Rows lie near named flat spaces through zero. A row that begins with a name and a colon came from that space; any other row is followed by the name of its block's space that it lies nearest.
jjqd: [-23   4 -28  -7  13  37 -19  -8 -30  18  48 -16  18  -1  -8 -11   2  -8
  11   4  40]
dcbz: [ 12   6 -10  16  16  -3  30  11  11  38  20 -13  16 -49  -3   2 -35 -21
   0  21   1]
dcbz: [  7   1 -28 -10 -15  -8   3 -13  -8  24  25 -24   6 -40  16   2  12 -17
   7 -22  -9]
qqjc: [-20  -8  -1 -21 -11  13 -22 -11 -30 -30   4   5 -13  36   5 -19  27  15
   6 -20   2]
ggdg: [ -8  42  24 -10  21  -2 -35   0  43  36  30  37  37  -2 -38  -9 -19 -18
 -29 -19  33]
ggdg: [ 11   6   1   0  -3 -15   8  -2  16  16   0  -3   6 -22   4   4  -5  -9
  -4  -8  -9]
ggdg: [ -7 -17  -6  -3 -14   8  -5   7 -31 -41 -12   3 -28  21   8  -2  21  14
  13   6 -15]
jjqd: [ -9   8  -4   1   5  13 -22  13  -7  -1  22  18   3   4 -20  -5   2  -6
  -6   6  10]
dcbz: [  1   0 -12   9  14   6  -8  -4   9  49  26 -16  33   2 -13  -7  -1  -5
 -25   0  14]
dcbz: [-13  -6 -11   5   7  22 -17  11 -23  -4  19   5   0  19 -14  -9   8   4
  -5  13  10]
dcbz: [-12  -6 -11   1   6  19 -25   1 -15   9  20  -1  11  29 -15 -11  17   7
 -15   1  14]
dcbz: [ 20  -6  -6  19  -2 -17  10  19  11  20   1   1   2 -19  -6   3  -1  -8
 -21  11 -29]
qqjc: [-23 -13 -26 -15  -1  29  -5  -4 -54 -11  36 -15  -8   6   7 -27  11   2
  18  -2   8]
jjqd: [-26  18 -28  -4  10  43 -54   6 -22  11  58  11  19   6 -32   2  15 -14
   0   6  49]
dcbz: [ 19   8   7  -1  -5 -27  28 -10  29  19 -14 -12   5 -39  17  11 -17 -12
   5 -12 -13]
ggdg: [ 15  10   3 -16 -16 -33  22  -1  10   6   5   5  -9 -51  16 -10  -9 -19
   4 -28 -36]
qqjc: [  1 -14  19  17   7   1  -6  14   6 -18 -30  15  -7  47 -13   1   6  21
 -19  19  -7]
ggdg: [ 10  -9 -13  10  -2  -3  19   5  -6   6  -1 -16  -5 -22  10   9  -5  -5
   8  13 -11]
ggdg: [ -5   1   8  -8  -2   0  -8  -6   0  -8  -4   6  -1  15   0  -6   6   6
  -2 -10   2]
qqjc: [ 19   9 -13  14  -2 -15   0  13  20  32  14   1  11 -38  -9  15  -3 -20
 -16   4 -13]
qqjc: [  8 -19 -18  25  13  10  30  11 -13  17   2 -27   3 -13   5   5 -16   0
   4  36  -2]
qqjc: [  5  -5   5  -8 -15 -13   2 -19   9 -11 -28 -13  -6  10  19  13  15  10
   7 -18  -4]
qqjc: [-19 -11   3   6  19  28   2  14 -30 -15  11   8  -5  30 -13 -24 -12  12
   2  27  11]
jjqd: [-11   0  -9  21  23  29 -36  24  -6  22  32  17  22  33 -42  -8   5   1
 -33  28  23]
qqjc: [-18  -5   0  -1  15  24  -1   9 -27 -12  17   8  -3  18 -11 -23 -10   6
   5  16  11]
jjqd: [-15  11 -10  -6  16  22   2   6 -20   9  39   3   7 -22  -9 -17 -23 -15
  14  11  21]
jjqd: [ -4  19  -1   7   1   9 -44  20  12  -3  16  35   4   7 -33  16  12 -10
 -16   7  14]
jjqd: [ -3  27  -3  15  18  17 -28  22  19  18  28  27  18 -16 -37  18 -16 -20
  -9  24  32]
ggdg: [ 15 -10 -23  12  -5  -7  36  12 -14   7   7 -20 -12 -50  17   7 -14 -15
  17  18 -23]
dcbz: [ -1  -4  -3  15   9  10   5  23 -11  -6   7  11  -7  -2 -13  -3 -11  -2
  -1  27  -4]
jjqd: [ -4  24  -1  -4  15   8  18   6   3   9  26   7   4 -52  -3   0 -42 -26
  26  12  20]
ggdg: [  2 -28 -23  28   1  22   5  10 -23 -12 -15 -26 -10  20   5  25  13  15
   9  40   6]
[-13  -1  -3  -5   3  13 -15   8 -20  -9  18  13  -3  15 -12 -17   7   2
  -4   1   1]
qqjc
[  9 -11 -26  10 -12  -4  -3  20 -20   4  20  -1 -10 -21  -3  -1  17 -10
  -8   7 -29]
dcbz
[-10  33 -10   6  -1  18 -58  61 -13 -28  53  80 -19 -25 -58   2   5 -31
 -10  23  -4]
ggdg
[ -5 -22  -6  19  13  19  12  15 -23  -5  -2  -9  -5  23  -6  -9  -5  13
  -3  33  -1]
qqjc
[ -6  -5 -19  24  14  30 -11  23 -17  -2  16   1   0   6 -20  14  -3  -2
   2  43  21]
ggdg
[-19  12  29 -27   1   4  -4 -22   3 -31 -18  13  -7  26   8 -11  -7  13
  19 -21  21]
qqjc
[ 16  19 -22   0 -22 -23 -52  24  15  30  44  33  10 -32 -31   4  38 -29
 -43 -28 -32]
qqjc
[  2  38  -6  -8  -8   0 -26  -2  26  -3  11  18   3 -45  -7  42  -4 -27
  23  -7  31]
jjqd
[-14  23  25 -29  -1  -7 -25  -6   9 -10  12  36   3  11 -13 -26   0  -3
  -9 -34   3]
ggdg
[  7   8  38  -1   7 -18  11 -14  41  -2 -42   8   7  20   3   8 -17  12
  -6  -7   6]
dcbz
[ -3  -4 -29   4  -2  14   6  17 -32  -1  32  -5 -10 -34   0  -4  -3 -16
  15  17  -7]
dcbz
[ 47 -15  45  19 -28 -73  -3   8  69  -3 -84  26  -8  41   0  19  36  24
 -65 -27 -75]
dcbz
[-36   5 -28 -34  -2  39 -37 -38 -39   5  45 -26  16  19   8 -15  26   2
  22 -31  52]
dcbz
[ -1  11  16 -34 -26 -25  21   1 -14 -51  -9  26 -42 -39  24 -18  -8 -10
  34 -30 -39]
jjqd
[ -3  12  -8 -17 -21  -2 -25 -12   0 -18   0   5  -9  -8   7  19  24  -5
  15 -23   7]
jjqd
[  1   6 -10   2  14   8  31 -17   6  28   9 -33  17 -36  16   9 -32 -12
  24  10  27]
jjqd
[-20   2 -24 -22  -5  22 -26 -26 -24  12  34 -21  15   9   6 -10  23  -1
   8 -26  29]
dcbz
[ -1 -19 -13  27   3  22 -19   7  -6 -10 -20 -12   0  44  -9  30  24  19
  -7  33  18]
ggdg
[-12  -3 -10   9  25  28  17   2 -17  16  22 -17  12  -5  -4 -10 -28  -3
  13  28  29]
ggdg
[  1  27  -2 -12 -11  -3 -16  -2  14 -12   6  16  -5 -34  -1  25  -1 -19
  21 -11  14]
jjqd

Each name stands for a flat space through zero: a line, a plane or more. A row that begins with a name and a colon came from that space; any other row is followed by the name of the space it lies nearest, among the names in its block.
jt_hs: [ 10  16   0  11 -10  23   7  -3  -6  17 -19   7  31   1  26  12  -2  19
  -3   3 -27]
lg_tt: [ 37   9   6 -13 -14 -13  -9  17  -5   7 -18 -16 -12   2   6   8   5  30
 -26 -11 -19]
jt_hs: [-10   4 -34 -21  19 -14  32   2 -42 -14  25  21  15 -17 -40  -9 -16 -11
  20  18  -5]
lg_tt: [  6   4 -15  -8   7 -18  12 -13  -4 -21  14  17  12   1  -3  -2  -1  -3
   1   7   0]
lg_tt: [  3 -15   5  13  18  -7 -10 -16  -9 -34   1  -8   1 -16  24   4  -2 -11
  -1  14   7]
jt_hs: [-20 -36  21  31  13  -3 -19 -20  -4 -33 -29 -35 -23 -31   2   2  -5 -18
   0   0   5]
mp_cz: [-13 -13  21 -26  -3  10  -4  44 -40  29  -9 -52 -50 -35  22 -12  -7  -8
 -42 -16  23]
lg_tt: [  5  -9 -19 -11   2 -10  18   8  19   4 -15   8 -15   2 -19  -4  15   1
 -12 -17   2]
dm_cf: [ -2 -27  -3  15   8  -6  -9   2   0  -8 -11 -13   7 -25 -11   4   8 -15
   0   4  -2]
jt_hs: [ -2   5 -17 -13  36  34  25  33 -73   1  -2  -5  -1 -37  12   1 -23   2
  15  26 -11]
mp_cz: [ -2  20   1   0   5  23  -6  25 -26  27 -21 -25   4  -3  15   8 -21  11
   0   1 -29]
mp_cz: [ -3  26  14  -7  -7 -13  17 -55  12 -46  30  40 -12  41  21 -10 -10  15
  10   3  23]
dm_cf: [ 29  37 -14 -28  23  -5  12  13 -15 -13 -22 -11 -22  19  62   6 -15  24
 -34  -9 -18]
jt_hs: [  8  14  12  17 -12   5   2 -30  12 -19 -13  21  -8  28 -30   6  -6  35
  33   0 -19]
dm_cf: [ 24  -8 -13 -15   4  -8   9  20 -39  -2   6  -2  15 -34  -2   2   3   4
 -14  13  -8]
jt_hs: [  0  22 -23 -31   3  -4  21  20 -25  20  16   4  14  -1  11  -6 -10  -4
 -17   1  -5]
dm_cf: [ 27  -4 -25  11  15 -11   2  -4  33 -11 -36   4  20   3  31  15  19   2
 -23  -8 -22]
dm_cf: [-10  26  -2   8   7   2  -8 -13   4  -2   3   2  15  26   4   5 -21   1
  20   6 -18]
lg_tt: [-28 -40 -11   7  15   5  30  -8  -2 -17 -25  -2 -25 -36 -18 -11  11 -22
  -5 -10  19]
lg_tt: [ 41   7 -16  -4  15 -44 -35  -5  51 -27  31  16  20  36  19   9  19 -10
  -4   8   6]
mp_cz: [  5  -4   7 -12   8 -16  -1  -9  11 -28  13   4 -35  11   9  -9   4  -1
  -7  -5  28]
dm_cf: [  2 -26 -10   5  -2 -24  10 -17   8 -21  -6   5   5 -21 -15  -3  15 -12
 -14  -4   5]
mp_cz: [  9  -9   0 -12 -17   4  15  23 -36  27 -23 -25   8 -43  21   1   5   5
 -47  -9 -11]
mp_cz: [ 15  35  10   4 -10  21   9 -13 -29  -2  -5  14  17  13  15  10 -20  39
  16  13 -30]
lg_tt: [ 13   7  -5 -20 -14   2  28  14 -42  10 -14  -1  -7 -20 -17  -2  -6  27
 -14  -5 -17]
dm_cf: [ 21  27 -10   2 -17   9   3  -3  14  22  14  32  54  23  16  11   7  15
   5  10 -20]
lg_tt: [-28  10  16  26  -1  -3 -46 -27  60   3  43   9  28  48  14   1  -2 -35
  31   9  22]
mp_cz: [-18  14  27  14 -10  26 -13 -10   1   8   4  -2  -9  19   5   0 -15   9
  23   2   3]
jt_hs: [-16 -39  20  35   3 -10 -24 -23   3 -25 -28 -35  -5 -33   1   5   1 -21
  -7  -1   0]
dm_cf: [ -4 -43  18   1 -23   3   6   4  15   9   3   2 -23 -28 -19 -12  34  -9
 -17 -13  40]
jt_hs: [ 12 -19  15   6  -9  -1 -30  18  21  15   7 -14  -2  -6   5   3  20  -9
 -10  -2  16]
mp_cz: [ -3  27   7  21   2  -8  -6 -56  55 -34  -9  22   7  55  47   6  -4   6
   3  -8  -3]
mp_cz: [-26  17 -33 -20  38 -12   0  23  -4   6  14 -12  -8  16 -13  -7 -24 -31
  13   1  -2]
dm_cf: [  5  -4  13   3   4  24 -19  31 -24  22   1 -22   0 -18  14   6  -3   0
   3  11  -1]
dm_cf: [ 15  13 -22 -12  17   4  10  21  -4   4 -10   7  -7  11 -12   4  -3  13
   9  -1 -17]
mp_cz: [ 25  15   0  -1  -4 -10  16 -37  -3 -44  30  53  11  23 -20   1   0  30
  34  20   1]
lg_tt: [ -8  -1 -12   5  21  12  -3   6  10   1  18  14  14   6   6   1   2 -19
  21  14  10]
jt_hs: [ -4  26   1 -33  -2  -9   4  24 -44  20 -11 -43 -18 -10  37  -5 -28   3
 -46 -13 -12]
lg_tt: [-20  10  -7   4  10   5  27 -27 -12 -21 -17   9  -3   2   8  -3 -17   3
   4  -2  -9]
jt_hs: [ 27   1  36   1 -41 -11 -49  16  47  35   0 -25 -11  24  15   6  23  14
 -30 -23   8]
[-10  -1  20  -2   1  17 -13  15 -17  10   4 -20 -22  -6   8  -3 -10  -1
   3   2  11]
dm_cf
[ -1   3  -4  -5   2 -19  11 -22  12 -22  -8   3 -12   9  13  -4  -1   0
 -17 -11   3]
dm_cf
[-13 -15   5  13  -8  -3  -6 -11   0  -1  12   3  18 -12 -25  -2   2 -13
  14   8   3]
dm_cf
[-44 -14  11  50  44  21 -55   8   0  -5 -29 -56  -8  -4 -19  13 -35 -35
  53  15 -24]
dm_cf
[ 29 -13 -20 -13  16   5   6  42 -30   9  -8  -6   2 -32 -14   6  10   7
  -4  10 -13]
dm_cf
[-21  -7 -15  16  16  -3  26 -43  24 -40   1  40  -1  16 -28  -6   1  -8
  35   4   8]
jt_hs
[-20  15   6  23 -18   9   3 -37  26   8  -7  14  37  21  20   4  -4  -3
   4  -4 -12]
mp_cz
[ 17 -29 -15  19   0  15 -15  40  -8  33 -15  -7  32 -35 -55  15  18  -1
  24  14 -28]
mp_cz
[ 26 -10  10 -33 -22  40  17  63  -5  54  10  14 -39  -9 -14  -9  34  27
  -9 -12  32]
dm_cf
[ -5  -3  -9   3  16  21  11  13   3   7 -23  -2 -13  -2   8   2   2   1
   3  -5  -3]
lg_tt
[ 26 -26 -10   9 -15  -9   6  -3  21   4  -7  16  35 -23  11   7  37  -3
 -26  -1   1]
dm_cf
[ 19  10 -18 -24   4  16   9  34  19  28  41  41  10  22  -3  -4  23   1
  15   8  23]
jt_hs
[ -9 -10   3  25   5  -4 -20 -14  -2  -8  -3 -13  31 -13   6   9  -6 -18
   7  13 -13]
dm_cf
[ -7   2 -14 -13   4 -14  11  -6  17  -5  20  19  -3  15 -12  -9   5 -12
   2  -4  16]
jt_hs
[ -8 -17  -7   9   8 -22   2 -24  37 -26 -16   0 -16   7   1  -3  12 -15
 -11 -16  11]
lg_tt
[ 4  8 -8 -8  6 16  8 16 -5 15  4  7  8  1 21  1  3  0 -4  3  2]
jt_hs
[ 16  16 -18 -24  -6  -3  26   8   1   8  10  31  -1  16 -22  -4   7  20
   4  -4  -2]
dm_cf
[ -3   9 -17 -12   9  -6   9   9 -37  -3  21   9  12  -7 -50  -3 -19   2
  31  18 -15]
dm_cf
[  5   0   5  -4 -16   7  13  -1 -26   6   8  10  13 -16 -11  -1   0  13
   1   8  -4]
mp_cz
[  3  32   8 -14 -16   9  27 -10 -68  -2  -4   0  10 -12   3   0 -33  35
  -2  10 -30]
lg_tt

Rows lie near named flat spaces through zero. A row that begins with a name and a colon came from that space; any other row is followed by the name of its block's space that it lies nearest.
th_cp: [  4 -20  15   9  15  -4  19  23  39  28   5 -21  -6   1   8   9  32  22
  10 -14  28]
zz_sr: [-18   6  13   5 -11 -14 -17   4  27   7  -7  -4 -20 -16  19  -8  18   0
   1 -25  20]
th_cp: [  6   0   5   4  16  -9  17   8  10  16 -24 -14 -16  14  10  -4   2  20
  -4 -10  19]
nj_bd: [ 23 -16 -12   5  20  -7  42   8 -16   8 -10   8  29  10 -29 -15 -13  35
  13 -32 -25]
zz_sr: [-13 -11   8  23  -1   9  -3   6  11  11  -8 -14 -20  -5  20   2  16 -10
  -5 -11  24]
zz_sr: [ 36 -34   7   4  16  16  22   1  19   7  17 -21   2  30   9  21  17  -2
  -3  39  -3]
th_cp: [ 16  -6   0  -5   0  -5   9 -12   7   0   1   8   6  -3  -2  -9   3   5
   3  -9 -32]
th_cp: [ 15 -12   2  -9  16  14  19  -3  37   8  15 -24 -18  57  10  25  11  45
 -19  26  23]
gr_tm: [  7  -6  13  25 -38 -18  -5  16   0  10 -20  -8 -12  -5 -11  -2 -11  32
 -13  -5 -14]
nj_bd: [ 14 -28   4  -5  28  -3  38  17  13   9  25   5  41  11 -13   2  15  16
  34 -30  -3]
nj_bd: [ 12  -9  -3  12   4  11  25   4  -1  26  -8  -5  -2 -16 -16   2   5  23
  -6  -2 -27]
nj_bd: [-15   8 -26   3  18  14  10  -3 -14   5  -5   5   2 -16 -20 -12   0  12
  -3 -24   8]
nj_bd: [  6  24 -21 -38  41 -14  -5 -26  -8 -20  -8  21  12 -14   9 -33   2 -43
  18 -11   0]
gr_tm: [ 16  -3 -13  -6  23  -7  19 -19  24   7 -16  -1 -13   6   5 -25  13  24
  -7 -28  -9]
nj_bd: [-43  -1 -15  -3  30  40   5  -2  14   6  35  -2   1  -2   5  17  28  -4
   7 -21  44]
nj_bd: [  7  22 -16   4 -13  -9 -12 -21 -36 -21 -43   4 -23  23   1 -20 -43   7
 -30  10 -11]
gr_tm: [ 10 -49 -20  42  23  25  24 -18   4  -2 -11  -7  -9   9  18 -26  24 -15
  -4 -46   0]
th_cp: [ -7  14  -1  -6  12   5  13   1 -12  20  -7   9   5 -35  -8  -3   2  -8
   9  -8 -20]
nj_bd: [-35  19  -5   2 -15   6 -37   3   4  -5   9   0 -13 -31   1   2  11 -19
  -5   1  30]
th_cp: [ -2 -29   9  18 -17  23  15  30 -30   6  42  10  52 -23 -35  30  -3 -12
  27  11 -30]
th_cp: [ 18  12 -13 -27   7 -13  -3 -44   7 -26  -8  20  -5  22  14 -28 -10  -1
  -7 -12 -35]
zz_sr: [ 48 -21  31 -11  -7 -28  13  -7  20  -2  -1   3  11  17  23  -3   4 -15
  16  13 -48]
zz_sr: [ 16 -15   8   4 -21   9  -3 -17  -4 -24   8  -5  -8  62  17  19 -23   9
 -21  31 -14]
zz_sr: [-12  11 -15   4 -10  11  -3  -5 -30 -14  -5   6   0  19 -15   4 -29  17
 -16   3   0]
gr_tm: [  3  10   3 -26   5 -14  -2   3   2 -12  16  11  22   7  -7   1  -5  -1
  17   2   1]
th_cp: [ 16   2  -1   6  -2  -1  21  -3 -30   9 -21   8   7  -6 -15  -5 -23   8
  -3   2 -43]
zz_sr: [ 15   5 -11 -25  35  -7  13  -8  31  14   3  -1   1 -21  -2 -16  29   1
  10  -8   1]
gr_tm: [ 13 -22  19  23 -33  -8 -11  17  -8  -3   5  -4  11  -9  -3   9  -3 -16
   5  16 -16]
zz_sr: [  2  -1 -12 -14   8  19  -2   0  -4  -9  31  -1  16   8 -17  19   1  -2
   0  33   7]
nj_bd: [-13   9 -44   3  36  26   6  -7  -6  10  -6  -5 -10 -32 -23 -18  17   3
 -12 -12  26]
gr_tm: [  6 -11 -23  12  30   3  17  -6 -14  -2 -19   2   4  -7  -3 -28   3 -11
   5 -31   7]
gr_tm: [ -3  27 -21 -12  39   7  18  -6 -10  26 -31  -3 -17 -29  -9 -15   3   4
  -8  -2   7]
nj_bd: [ 12  -8 -40  20  28  23  21   8   2  34 -15 -18 -11 -52 -43 -17  26  24
 -18   0   4]
zz_sr: [ -7 -11  23  48 -29 -18  12  39 -48  21 -40   2  12 -35 -11  -7 -25  -8
  15 -31 -18]
th_cp: [-10   2   1   8 -14  -3 -25   5  17  -1   1 -11 -18 -14   6  -1  14  -6
  -9   6  25]
gr_tm: [ -5   7  12   4 -29 -22 -14  30 -29  -8   1   6  26 -10 -23   7 -26  -1
  14   9   2]
th_cp: [  3   7   0  -6   2 -17 -13 -13  34   2 -14  -3 -24 -14  18 -23  21   0
  -6 -18   7]
zz_sr: [-12   7   2  -3   4  -5  -7   8   4   7   2   5   5 -32  -1  -6  13 -16
  13 -14   7]
gr_tm: [-21 -30   4  36   6  38  12  24 -35   8  20  -4  24 -19  -2  24   7 -43
  19   1  13]
gr_tm: [ 18  -1  -7 -13  19  -4  14 -22  33   8  -7  -2 -16   8  10 -15  18  19
  -8 -13 -13]
[-13  -6   3   2  15  21  14   9  -4  14  17  -1  11  -9  -1  17  10  -9
  11   1   5]
gr_tm
[ -7   9 -12 -16  16  -3 -25  -4  14 -12  11  -1  -1 -21   7 -10  21 -36
   8   8  34]
nj_bd
[  7 -16  -3 -18  12  17  11 -10  11 -23  42   1  20  60   4  24  -3  14
   4  16   8]
th_cp
[ 18  -6  -4 -16  11  25  31 -12  -6   6  22   5  15  26 -15  24 -10  24
  -5  26 -40]
th_cp
[ 18 -32  20  47 -20   5  21   8 -38   3 -32  -9  -5  28  16   7 -28  -9
  -8   2 -26]
zz_sr
[-22  22  -5   1   6   5  -4   9 -40   1 -16   6   4 -14  -5   2 -22 -20
   3   3  14]
th_cp
[ 24  -8   5   1  -2 -29   8  24 -16   2  -8   7  33 -24 -25 -14  -8  -6
  25  -5 -17]
gr_tm
[ -5   7  14  13 -31 -13 -12  26 -20   5  -7  -2   6 -14 -17  11 -19   8
   0  13  -3]
gr_tm
[ 25   1   9 -14   5 -17  -3  -1  16  10  -2   1   3 -34   3 -10  18 -26
  12  17 -22]
nj_bd
[ 11  -2  -2  -3 -15  20  -4 -10  27  14  19 -11 -18  -8 -10  19  17  22
 -24  37 -23]
th_cp
[ 24  12  -3 -21  22 -25  15 -38  11  -3 -35  18 -12   1  24 -42  -1  -5
   2 -35 -41]
zz_sr
[-15   2   3  12  -1  -1  -5   1   8   8 -13  -5 -17 -11  13  -8  10  -3
  -3 -21  16]
zz_sr
[-20  10  -5   2 -13  -6 -31   0 -16 -22   1   8   2 -13   4  -9  -7 -31
   3  -4  20]
th_cp
[-21  12  16  -1 -16  -4  12   5 -15  15   2  23  17 -25 -11   3 -11  12
  17 -35 -41]
nj_bd
[  6  -1   6 -23  28   9   3 -16  23  -1  16  -1  -3   6  29   7  23 -34
  10  17   5]
nj_bd
[-14  33 -26 -29  -1   2 -14 -32 -17 -30   2  22  -2  23 -10 -11 -30  17
 -17  -3 -10]
zz_sr
[-18 -11  19  32 -24  28   2  17  -3  28   4 -16 -18 -15   3  34   7   4
 -14  19  -2]
gr_tm
[ -8   8   4  -3  -4   5  -5  -9  -3  -2  -3   2 -10   6  12   5  -5  -6
  -6   5  -4]
nj_bd
[-22 -11 -10  23 -13   2  -8   4 -22 -26  -1   5   8  27  -2  -8 -19   8
  -1 -36  25]
gr_tm
[  6  -1 -18 -14  45  19  20 -26  19   9  -1  -1 -12   0  15 -12  24  -9
  -2 -10   1]
gr_tm
